Below are the code and all the weights of a small trained network. Each question names an input and a class and asks about switching units off, where a switched-off unit gives its printed mean instead of its output.

import numpy as np


def w(rows, s, z=0):
    codes = np.array(rows[::2]) - 128.0
    scale = np.full(codes.shape[1], s)
    scale[-1] = z or s
    return codes * scale


def norm(h):
    return h / np.sqrt((h * h).mean(-1, keepdims=True) + 1e-5)


def f(y):
    return np.maximum(y, 0)


def log_softmax(a):
    a = a - a.max(-1, keepdims=True)
    return a - np.log(np.exp(a).sum(-1, keepdims=True))


def net(x, mask):
    res = np.array(x, float).reshape(1, 4) / 4 @ E
    u = 0
    for l in range(2):
        y = f(norm(res) @ A[l][:, :-1].T + A[l][:, -1])
        res = res + np.where(mask[u : u + 6], y, B[l][:, -1]) @ B[l][:, :-1]
        u += 6
    return log_softmax(norm(res)[-1] @ U[:, :-1].T + U[:, -1])


A, B = {}, {}
E = w([
[236,68,141,30,124,135,152,35],'x0',
[234,198,169,116,231,130,143,215],'x1',
[2,13,87,80,152,84,39,4],'x2',
[132,105,45,53,218,163,205,240],'x3',
],0.006)
A[0] = w([
[146,191,125,138,188,125,204,163,121],'0.n1',
[128,166,234,121,106,125,171,110,37],'0.n2',
[88,119,95,129,101,142,124,100,7],'0.n3',
[203,107,104,12,174,105,113,152,123],'0.n4',
[209,158,85,200,125,54,103,126,40],'0.n5',
[141,91,50,2,157,165,183,126,255],'0.n6',
],0.0099,0.0031)
B[0] = w([
[84,93,166,184,149,215,144,245,206],'0.n1',
[233,143,7,107,209,105,101,89,157],'0.n2',
[83,106,43,187,125,26,29,136,155],'0.n3',
[89,162,199,63,73,112,205,176,217],'0.n4',
[161,159,90,86,138,172,129,118,154],'0.n5',
[150,86,217,81,253,101,254,154,254],'0.n6',
],0.0071,0.0098)
A[1] = w([
[136,72,34,112,156,183,188,232,171],'1.n1',
[151,152,166,132,88,210,195,240,183],'1.n2',
[16,62,54,164,101,5,140,76,38],'1.n3',
[127,169,92,188,161,154,141,201,247],'1.n4',
[84,226,118,212,158,130,173,254,251],'1.n5',
[81,61,140,102,143,147,93,45,93],'1.n6',
],0.0083,0.0025)
B[1] = w([
[157,50,147,47,236,108,121,143,222],'1.n1',
[87,94,119,90,176,111,224,193,244],'1.n2',
[105,133,126,197,113,189,103,158,207],'1.n3',
[157,52,181,85,189,166,199,100,203],'1.n4',
[158,106,244,78,197,42,199,157,251],'1.n5',
[79,158,120,119,108,134,142,232,172],'1.n6',
],0.011)
U = w([
[2,81,94,221,78,185,59,178,15],'0',
[114,58,217,15,212,87,215,192,252],'1',
[221,125,57,95,119,108,87,1,12],'2',
],0.0098,0.0027)

Each question gives the input, the list of numbers given to net, and the class t.
The units are the neurons (one row each of A and B). Each row of codes is followed by its name. A weight is (code - 128) times the scale printed after its matrix; where a second scale follows, it is the last column's (A, B and U).
mask holds one flag per neuron, layer by layer. A switched-off neuron (its flag False) gives its mean, the last column of its row in B, instead of its output. The means were averaged over made-up inputs and are rounded, as every weight is.
A unit's drop is (log p(t) with every unit on - log p(t) with that unit switched off) / (log p(t) with every unit on - log p(t) with every unit switched off).
k most important neurons: the k neurons with the biggest drops, biggest first
top k neurons in layer l: the k neurons of layer l with the biggest drops, biggest first
drop when u is switched off: that unit's drop, to one decimal
input [4,-7,-2,-1], class 0: top neuron in layer 1	1.n5
input [-4,-7,8,7], class 0: 2 most important neurons	1.n5, 1.n3
input [7,-8,-4,-4], class 0: 3 most important neurons	1.n5, 0.n6, 1.n1
input [-4,-6,-5,-7], class 2: top 2 neurons in layer 0	0.n1, 0.n6
input [-2,-8,-5,-1], class 0: top 3 neurons in layer 1	1.n3, 1.n1, 1.n2
input [-7,-1,0,-8], class 0: top 2 neurons in layer 1	1.n1, 1.n2
input [-2,-6,-6,-6], class 2: top 3 neurons in layer 1	1.n2, 1.n5, 1.n1
input [4,-1,0,-7], class 2: top 2 neurons in layer 0	0.n6, 0.n2
input [1,-8,0,-2], class 0: drop when 0.n5 is switched off	0.0
input [7,3,-1,-5], class 2: drop when 0.n1 is switched off	0.4
input [6,1,-5,-7], class 2: drop when 1.n5 is switched off	0.1
